Each row has a name. Each question is about the rows just above it.

Columns, left to right: W B M S
A: [19  0 11 13]
F: [-2  1 -4  3]
R: [ 4 21  4  0]
P: [ -3 -30  14  20]
E: [-2 -1 -3  0]
G: [ -4 -55  27  -4]
V: [ -2 -24  12  -1]
J: [-12 -12 -22  25]
U: [-1  1  1 20]
Shared by U and F:
[1]
Shared by U and P:
[20]
Which value is in both A and E?
[0]

Columns, left to right: digi div lis dalan Zizu lunu zad ludi kulun
X: [ -8   8 -25 -15 -11  11  46 -16 -42]
Y: [-21 -23  -9  15 -20  17  -8  32 -15]
H: [ -8 -16  23 -13 -17 -15 -26  17  17]
Which column holds [ -8 -26] top down?
zad
The row with [-21 -23  -9  15 -20  17  -8  32 -15] is
Y
Whose row is [ -8 -16  23 -13 -17 -15 -26  17  17]?
H

Columns, left to right: zezav kupo Zatuk Rigu Gotol nafe donif ladif
Q: [ 20  29 -13  10 -25 -22  22  47]
D: [ 21  11   0 -37 -26  -1   4  20]
C: [-34   5  16  11 -12  45  27 -13]
Z: [  3  20   0   1 -23   1  21  11]
N: [ -7   3  -5 -10   1  13   7  33]
L: [ 21  11 -22 -37 -26  -1   4  21]
Which column holds [7 4] top down?
donif
Which column holds this, read top down? [11  1]
Rigu
[ 20 -13] is in which column, read top down?
ladif
Which column holds this, read top down? [-37  11   1 -10]
Rigu
Shared by Q and D:
[20]

Columns, left to right: boluf keza Fisut Rafub tuva guzur
fiz: [ -3  10  -7  21  17 -28]
tevo: [ -9 -16   1 -26   3  10]
Rekik: [ 15 -16 -11   9  43   1]
Among the named rows, does one hold [ 15 -17 -11   9  43] next to each other, in this order?
no
Is [ 16 -28] printed in one of the named rows, side by side and in this order?
no
[  1 -11] is in which column, read top down?
Fisut
Shared by tevo and fiz:
[10]

Columns, left to right: tis paget Gubip Muru ruka modek rozaz zovu
kefuv: [-27  27 -27 -14  -1 -24 -56   7]
zam: [-27  27   1 -14  -1  -4 -56   0]
Gelo: [-27  27   5 -14  -1  -4 -26   0]
Whose row is [-27  27   5 -14  -1  -4 -26   0]?
Gelo
Where do [-27  27 -27 -14  -1 -24 -56   7] appear?
kefuv
[-27  27   1 -14  -1  -4 -56   0] is in which row?
zam
[1 5] is in which column, read top down?
Gubip
Is [ -1 -14] printed in one of the named rows, side by side and in this order?
no

Columns, left to right: Tipa fube Nolaf vuma
Zuvip: [-1 12 30 -3]
gep: [ -2 -21  22  -4]
Gil: [  0 -13 -14   3]
Mone: [ 1 -3  3 -4]
soriv: [  1 -10  12  -6]
Vapat: [  1 -14  13   4]
dudo: [ -2 -10 -20   4]
Rego: [-1 12  1 -4]
zusu: [ -1  12 -27  -3]
rul: [ -1 -41 -26  -7]
gan: [  0 -14  15  -2]
Among the named rows, does one hold [ 1 -2] next to each other, in this order?
no
Does one of the named rows hold [-14   1] side by side, in this order?
no
Among the named rows, does one hold [12  1] next to each other, in this order?
yes

Columns, left to right: mif Dokan ris Pib Gage boso fepe fazov
Sateg: [ 44   2  -3  -8 -16 -25 -21  10]
Ker: [ -4 -12   6 -20  -7 -15 -21  -8]
Segif: [-11  -7  -6 -43  27  12 -18  -1]
muf: [-36 -30 -23 -36  24  -7  24 -20]
bado: [-27 -21 -20 -14   7 -13  12   1]
mebed: [  1 -31  -6 -11 -10  24 -29   6]
pasif: [ -6  17   0 -18  -3 -19 -22  -1]
bage: [ 11   1 -40  -1  29  16 -12   2]
vuko: [ 10  25  13 -13 -15 -28 -26  11]
Zarak: [-7 16 23 10 22 -4  4  3]
lilu: [ 11  15   2   3 -19  19  -8  19]
Shared by Segif and muf:
[-7]
Does one of the named rows hold [-21  10] side by side, in this order?
yes
Which value is in both muf and mebed?
[24]
Which column holds [-23 -20  -6   0 -40  13  23] top down?
ris
[-21 -18  24  12 -29 -22 -12 -26   4  -8] is in which column, read top down?
fepe
[-18  24  12 -29 -22 -12] is in which column, read top down?
fepe
Among the named rows, does one hold [-13   7 -14 -20 -21] next to each other, in this order?
no

Columns, left to right: pezer gugil Doti Dok pif sufav Kilu Baso
kub: [-17 -16  33   7  -8  20 -29 -21]
zunu: [-17 -18  28   5 -17  29 -29 -18]
zokal: [-14 -12 -22  -5  16  -5  19 -20]
tuv: [ -7   2 -39 -10   4 -43  44  -6]
Does one of the named rows hold [ -4  19 -20] side by side, in this order?
no
Is [-12 -22  -5  16  -5] printed in one of the named rows, side by side and in this order?
yes

Columns, left to right: Lib Bom zake zadet
fige: [  0 -24  13  -4]
vena: [-32  28 -11 -19]
buzo: [ 9 13 -4 12]
zolok: [ -2  33 -18   3]
Vogi: [17  5 -1  0]
bab: [29  1  7 -3]
kuze: [-11  16  12   2]
mub: [17  5 -6 16]
modut: [-18 -40 -12 -10]
muro: [-16   9   2   5]
Zod: [45 44  4  6]
Visu: [-36  -8  -6  -2]
Which column holds [-32   9  -2] top down?
Lib
[ 28  13  33   5   1  16   5 -40] is in which column, read top down?
Bom
Does one of the named rows hold [6 4] side by side, in this order?
no

Columns, left to right: lazat meros Fubet veb Ruzol Kuzo
renor: [ -1  -9 -36  -8  42  14]
firam: [ 20  13 -12  -4  -6 -13]
sidi: [ 12   7  -5  -1  -3 -17]
Muzel: [-4 11  5  7 14 -3]
zomo: [  0  -2  12 -14  12  14]
lavi: [ 36  -5  -4 -10   2  -3]
safuz: [  8   5  13   3 -17 -18]
Which column holds this, read top down? [-13 -17]
Kuzo
The one value in firam and Muzel:
[-4]
Which column holds this, read top down? [42 -6]
Ruzol

Columns, left to right: sov dut bogog rukul
buda: [14 45 39  4]
milab: [46 10  0  0]
Firi: [ 0 24 39  4]
Ger: [ 4  1 24 39]
fason: [13 10 10  1]
Zib: [11 10  0 12]
banub: [45 13  1 10]
dula: [ 1 24 40  4]
Which column holds [39  1 12 10  4] top down?
rukul
Which value is in both Zib and fason?
[10]

Columns, left to right: Gosaz Libuk Givo vin zopat binud Fer vadeb
Pek: [-33 -13 -20  11 -19  29  -4   3]
loloz: [-10   0   1 -36  -8  19  -9 -51]
mutif: [-29 -19 -20  -9 -11  -4   3   9]
luba: [-22 -38   0 -32 -31   3  -6 -19]
Is [-19  29] printed in one of the named rows, side by side and in this order?
yes
[  9 -19] is in which column, read top down?
vadeb
Is [-38   0] printed in one of the named rows, side by side and in this order?
yes
Which column holds this, read top down? [ 11 -36  -9]
vin

Columns, left to right: Kedam sepa doko Tus
suzul: [-12   0 -31  -5]
rovin: [ 1  0  1 -5]
gile: [ 9  0 26 12]
duki: [-1  7  0  0]
Which value is in both gile and rovin?
[0]
Does one of the named rows hold [ 9  0 26 13] side by side, in this order?
no
Shared by gile and duki:
[0]
The one value in gile and suzul:
[0]
Which value is in both suzul and duki?
[0]
Which column holds [0 0 0] top down?
sepa
Which column holds [-31   1] top down?
doko

Columns, left to right: Sol Tud Terud seb Riro
Viv: [27 11 -6 19 41]
ripum: [-33 -11  36  18  15]
bigo: [ 27  11  28  13 -32]
Lanal: [-24   0 -14  32  17]
Ged: [ 27   3  -3 -12 -15]
futev: [-19 -45   3  36 -11]
tik: [-46   3  19 -32 -15]
rofop: [-23 -13   4 -13 -45]
Among the named rows, does one hold [ 27  11  28  13 -32] next to each other, in this order?
yes
Shared by Viv and Ged:
[27]
Shared by rofop and futev:
[-45]
Shared by tik and bigo:
[-32]
Which value is in both Ged and futev?
[3]
Which column holds this, read top down? [  3 -45   3]
Tud
Shared by futev and Ged:
[3]

Columns, left to right: deta goti tusik Zula Niti
razi: [ -6 -21 -12 -27 -28]
matin: [ -6 -21 -12 -27 -42]
muk: [ -6  -3 -29 -28 -40]
zubag: [ 28  -8 -16 -17 -16]
Which column holds [-12 -29] top down?
tusik
[-6 -6 -6] is in which column, read top down?
deta
Is [ -9 -16 -17] printed in one of the named rows, side by side and in this order?
no
Whose row is [ 28  -8 -16 -17 -16]?
zubag
Does one of the named rows hold [-42 -27 -12 -21] side by side, in this order?
no

Columns, left to right: sotuk kar Pev bupot sutu
zezul: [  4 -16  38   9 -13]
nogig: [  4 -16  38   9   3]
kikug: [-27 -16  38   9 -13]
Among the named rows, does one hold [-15  38] next to each other, in this order?
no
Whose row is [  4 -16  38   9   3]?
nogig
Which column holds this, read top down? [  3 -13]
sutu
Whose row is [  4 -16  38   9 -13]?
zezul

Columns, left to right: poto tefif Sud Rab
Mok: [ 32   5 -50  -8]
vegor: [-32   1  48  -9]
meso: [ 32  -8 -50   8]
pigum: [29 17 -8  5]
nibuk: [ -5  45 -10 -10]
Disad: [ 27 -11 -36  10]
Which column holds this, read top down? [ 32 -32  32  29  -5]
poto
Which column holds [-10  10] top down?
Rab
Whose row is [ 27 -11 -36  10]?
Disad
[-8 17] is in which column, read top down?
tefif
Among the named rows, does one hold [ -8 -50   8] next to each other, in this order?
yes

Columns, left to right: sil tob kigak vogu geni Tosig zode Res sesu Loz
Lek: [ -6   6  -5   4  -5   5  -2  12 -26 -14]
sibo: [-10 -45 -14  -7  23  -4 -20 -38 -15 -39]
noko: [-21 -14 -21 -14 -19 -17  10  12  12 -31]
zepi: [-32 -13 -15 -26  17 -37   9  11   0  21]
fivon: [-22  -6 -19 -18  -9 -22   7  10  27  -7]
Peb: [ -4  22   2 -29 -28 -55  39  41  -2  45]
ril: [ -2 -13 -13 -11  18 -14 -15 -16  24   7]
Which column holds [ -2 -20  10] top down?
zode
Is [ 12  12 -31] printed in one of the named rows, side by side and in this order?
yes
Among the named rows, does one hold [ 27  10   7 -22  -9] next to each other, in this order?
no
Shared by noko and ril:
[-14]
Is [22  3] printed in one of the named rows, side by side and in this order?
no
Which column holds this, read top down? [ -2 -20]
zode

Columns, left to right: monap Nema mak pap zesu mav zuzof
subas: [ 13  28 -34  -5  42 -11 -15]
Fub: [-21  -7  38  19  35 -26   1]
Sapas: [ 38  28  39 -13  44 -10  -6]
Mokol: [ -4  18  -9 -28  47  16  -9]
[-26 -10  16] is in which column, read top down?
mav
Which column holds this, read top down? [28 -7 28]
Nema
The one value in Fub and Sapas:
[38]
Which column holds this, read top down? [39 -9]
mak
Is [38 19] printed in one of the named rows, side by side and in this order?
yes
[ 1 -6 -9] is in which column, read top down?
zuzof

Columns, left to right: Bina tifi Tani lolu
nise: [23 20 31 57]
feru: [-11  30  -1  -4]
Ber: [ -9 -11  37 -39]
fidon: [ -8  -4 -26 -13]
Which column holds [31 -1 37] top down?
Tani
Which value is in both fidon and feru?
[-4]
Which column holds [ 57  -4 -39] top down?
lolu
Which value is in both Ber and feru?
[-11]

